Here is a tiny trained network, its code and every weight. The questions are about switching its units off for an input and a class, where a switched-off unit gives its printed mean instead of its output.

import numpy as np


def w(rows, s, z=0):
    codes = np.array(rows[::2]) - 128.0
    scale = np.full(codes.shape[1], s)
    scale[-1] = z or s
    return codes * scale


def f(y):
    return y / 2 * (1 + np.tanh(0.7978845608 * (y + 0.044715 * y**3)))


def log_softmax(a):
    a = a - a.max(-1, keepdims=True)
    return a - np.log(np.exp(a).sum(-1, keepdims=True))


def net(x, mask):
    res = np.array(x, float).reshape(1, 5) / 4 @ E
    y = f(res @ A[0][:, :-1].T + A[0][:, -1])
    res = res + np.where(mask, y, B[0][:, -1]) @ B[0][:, :-1]
    return log_softmax(res[-1] @ U[:, :-1].T + U[:, -1])


A, B = {}, {}
E = w([
[221,232,155,173,135,130,148,50],'x0',
[220,95,119,17,123,146,163,193],'x1',
[133,118,128,133,144,139,135,119],'x2',
[124,138,125,128,119,117,142,138],'x3',
[124,191,158,114,254,68,58,141],'x4',
],0.013)
A[0] = w([
[203,92,122,97,57,154,181,148,117],'n0',
[95,79,128,100,115,140,129,163,193],'n1',
[173,109,130,133,70,149,116,88,127],'n2',
[154,70,112,130,99,151,105,148,169],'n3',
[61,75,125,112,143,126,120,175,254],'n4',
[161,148,120,78,190,99,127,167,59],'n5',
[111,132,123,161,109,159,136,129,132],'n6',
[63,88,119,229,17,160,149,50,214],'n7',
[80,164,123,155,181,120,106,129,135],'n8',
[250,230,136,157,92,133,125,52,156],'n9',
[88,101,118,161,150,115,129,115,123],'n10',
[200,162,129,44,216,115,127,217,37],'n11',
[101,109,126,140,84,138,138,78,148],'n12',
[112,126,135,132,105,159,117,110,134],'n13',
[40,179,135,166,212,90,89,112,120],'n14',
[211,72,129,78,36,166,171,134,130],'n15',
],0.017,0.0099)
B[0] = w([
[128,103,67,127,124,163,118,192,208],'n0',
[161,120,123,154,196,93,184,97,195],'n1',
[112,76,110,105,95,173,83,137,166],'n2',
[163,131,105,155,168,99,166,109,175],'n3',
[3,60,150,100,193,108,145,147,219],'n4',
[106,115,169,118,56,105,123,100,180],'n5',
[134,118,137,123,123,126,117,100,149],'n6',
[110,88,217,102,16,68,132,73,244],'n7',
[107,214,131,118,168,159,149,134,185],'n8',
[226,205,119,145,39,153,105,136,252],'n9',
[89,145,138,100,114,149,91,124,155],'n10',
[114,62,189,118,16,80,119,61,222],'n11',
[139,124,143,136,109,91,127,101,167],'n12',
[135,109,142,138,110,122,135,129,143],'n13',
[81,221,96,134,209,165,108,159,228],'n14',
[178,109,54,145,200,153,150,153,227],'n15',
],0.027,0.028)
U = w([
[84,47,192,127,162,34,187,84,238],'0',
[193,125,173,178,72,104,130,76,253],'1',
[49,143,136,146,255,150,164,207,96],'2',
[173,234,119,217,189,181,126,163,17],'3',
[135,46,40,181,238,112,213,211,22],'4',
[205,103,27,202,137,211,143,234,70],'5',
],0.0087,0.0037)

Each question gives the input, the list of numbers given to net, and the class t.
The units are the neurons (one row each of A and B). Each row of codes is followed by its name. A weight is (code - 128) times the scale printed after its matrix; where a second scale follows, it is the last column's (A, B and U).
mask holds one flag per neuron, in row order. A switched-off neuron (its flag False) gives its mean, the last column of its row in B, instead of its output. The means were averaged over made-up inputs and are rounded, as every weight is.
A unit's drop is (log p(t) with every unit on - log p(t) with that unit switched off) / (log p(t) with every unit on - log p(t) with every unit switched off).
The circuit of an input: a set's keep is (log p(t) with only the set's units on - log p(t) with every unit switched off) / (log p(t) with every unit on - log p(t) with every unit switched off). Starting from the 12 units with the biggest drops (on a tie, the unit counted first), units are removed one at a time, each time the one whose removal leaves the highest keep (on an exact tie, the one counted first), for as long as the keep stays at least 0.8.
circuit, biggest first: the units of the circuit, biggest drop first
unit that matters most: the unit with the biggest drop
top k neurons: the k neurons with the biggest drops, biggest first
drop when u is switched off: that unit's drop, to one decimal
input [1,0,-6,4,4], class 3: circuit, biggest first	n7
input [2,1,3,-7,-4], class 5: top 2 neurons	n11, n15
input [-1,6,1,-4,0], class 4: top 3 neurons	n7, n15, n9
input [1,4,-3,3,-7], class 5: top 2 neurons	n4, n0
input [8,1,-3,5,-6], class 5: top 3 neurons	n15, n0, n11
input [-1,0,-2,5,-7], class 0: top 3 neurons	n7, n9, n14
input [-2,0,-4,7,-3], class 0: top 2 neurons	n7, n14
input [-5,1,5,-1,-7], class 4: top 2 neurons	n15, n0
input [-2,7,4,-3,1], class 0: top 2 neurons	n11, n14
input [0,8,-1,-5,3], class 0: top 2 neurons	n9, n11
input [-6,1,-5,7,0], class 4: top 3 neurons	n7, n11, n14
input [0,-5,-1,4,-1], class 0: top 2 neurons	n9, n7
input [-8,7,8,-6,0], class 4: top 3 neurons	n7, n15, n0
input [-5,-7,-1,-6,2], class 2: unit that matters most	n14
input [-4,-6,-5,3,-3], class 0: drop when n5 is switched off	0.0
input [0,8,2,8,-3], class 4: drop when n9 is switched off	0.7
input [1,-8,-3,2,4], class 3: drop when n4 is switched off	0.6
